Here is a tiny trained network, its code and every weight. The questions are about switching its units off for an input and a class, where a switched-off unit gives its printed mean instead of its output.

import numpy as np


def w(rows, s, z=0):
    codes = np.array(rows[::2]) - 128.0
    scale = np.full(codes.shape[1], s)
    scale[-1] = z or s
    return codes * scale


def f(y):
    return y / 2 * (1 + np.tanh(0.7978845608 * (y + 0.044715 * y**3)))


def log_softmax(a):
    a = a - a.max(-1, keepdims=True)
    return a - np.log(np.exp(a).sum(-1, keepdims=True))


def net(x, mask):
    res = np.array(x, float).reshape(1, 3) / 4 @ E
    y = f(res @ A[0][:, :-1].T + A[0][:, -1])
    res = res + np.where(mask, y, B[0][:, -1]) @ B[0][:, :-1]
    return log_softmax(res[-1] @ U[:, :-1].T + U[:, -1])


A, B = {}, {}
E = w([
[144,41,220],'x0',
[250,146,125],'x1',
[105,212,206],'x2',
],0.018)
A[0] = w([
[112,109,117,116],'N0',
[77,224,79,246],'N1',
[140,97,151,146],'N2',
[144,93,153,141],'N3',
[139,70,198,175],'N4',
[199,144,21,170],'N5',
[184,192,177,47],'N6',
[66,227,141,122],'N7',
[85,89,107,149],'N8',
[79,89,100,137],'N9',
[138,107,128,94],'N10',
[187,103,163,62],'N11',
[151,75,167,157],'N12',
[204,69,108,100],'N13',
[1,161,212,122],'N14',
[56,50,65,206],'N15',
[89,121,177,102],'N16',
[136,153,189,104],'N17',
[53,209,61,255],'N18',
],0.018,0.0093)
B[0] = w([
[109,157,162,139],'N0',
[206,89,173,241],'N1',
[52,124,142,163],'N2',
[74,121,141,167],'N3',
[29,137,126,214],'N4',
[223,138,49,249],'N5',
[146,205,214,174],'N6',
[140,79,160,211],'N7',
[126,196,150,171],'N8',
[132,163,170,173],'N9',
[103,113,139,137],'N10',
[73,106,144,171],'N11',
[5,111,169,191],'N12',
[89,43,126,207],'N13',
[68,101,25,253],'N14',
[158,197,204,222],'N15',
[46,132,61,174],'N16',
[107,165,106,170],'N17',
[245,84,180,249],'N18',
],0.012,0.026)
U = w([
[198,202,197,147],'0',
[144,7,174,98],'1',
[101,213,201,10],'2',
[105,128,50,250],'3',
[191,112,50,135],'4',
],0.015,0.0015)

Each question gives the input, the list of numbers given to net, and the class t.
The units are the neurons (one row each of A and B). Each row of codes is followed by its name. A weight is (code - 128) times the scale printed after its matrix; where a second scale follows, it is the last column's (A, B and U).
mask holds one flag per neuron, in row order. A switched-off neuron (its flag False) gives its mean, the last column of its row in B, instead of its output. The means were averaged over made-up inputs and are rounded, as every weight is.
A unit's drop is (log p(t) with every unit on - log p(t) with that unit switched off) / (log p(t) with every unit on - log p(t) with every unit switched off).
The circuit of an input: a set's keep is (log p(t) with only the set's units on - log p(t) with every unit switched off) / (log p(t) with every unit on - log p(t) with every unit switched off). Starting from the 12 units with the biggest drops (on a tie, the unit counted first), units are removed one at a time, each time the one whose removal leaves the highest keep (on an exact tie, the one counted first), for as long as the keep stays at least 0.8.
units of the circuit, in order: the units of the circuit, biggest drop first
most important unit: the unit with the biggest drop
top k neurons: the k neurons with the biggest drops, biggest first
drop when u is switched off: that unit's drop, to one decimal
input [-1,6,0], class 4: top 2 neurons : (N15 N5)
input [3,-1,8], class 3: most important unit : N14
input [-2,1,3], class 0: top 3 neurons : (N13 N14 N12)
input [-3,1,2], class 0: top 3 neurons : (N13 N14 N12)
input [1,2,5], class 2: top 2 neurons : (N18 N5)
input [-4,0,2], class 1: top 4 neurons : (N15 N7 N8 N6)
input [-6,-8,1], class 1: top 2 neurons : (N14 N7)
input [-6,-2,1], class 1: top 2 neurons : (N7 N6)
input [-1,-2,7], class 1: top 2 neurons : (N5 N7)
input [0,-4,7], class 1: top 4 neurons : (N7 N5 N18 N1)
input [1,-2,7], class 3: top 2 neurons : (N14 N16)
input [-2,3,1], class 0: top 2 neurons : (N14 N13)
input [-2,4,-3], class 4: drop when N16 is switched off : 0.0
input [5,-4,8], class 3: drop when N14 is switched off : 0.1
input [-4,-1,-8], class 0: units of the circuit, in order : (N15)
input [-2,8,0], class 4: drop when N5 is switched off : 2.2
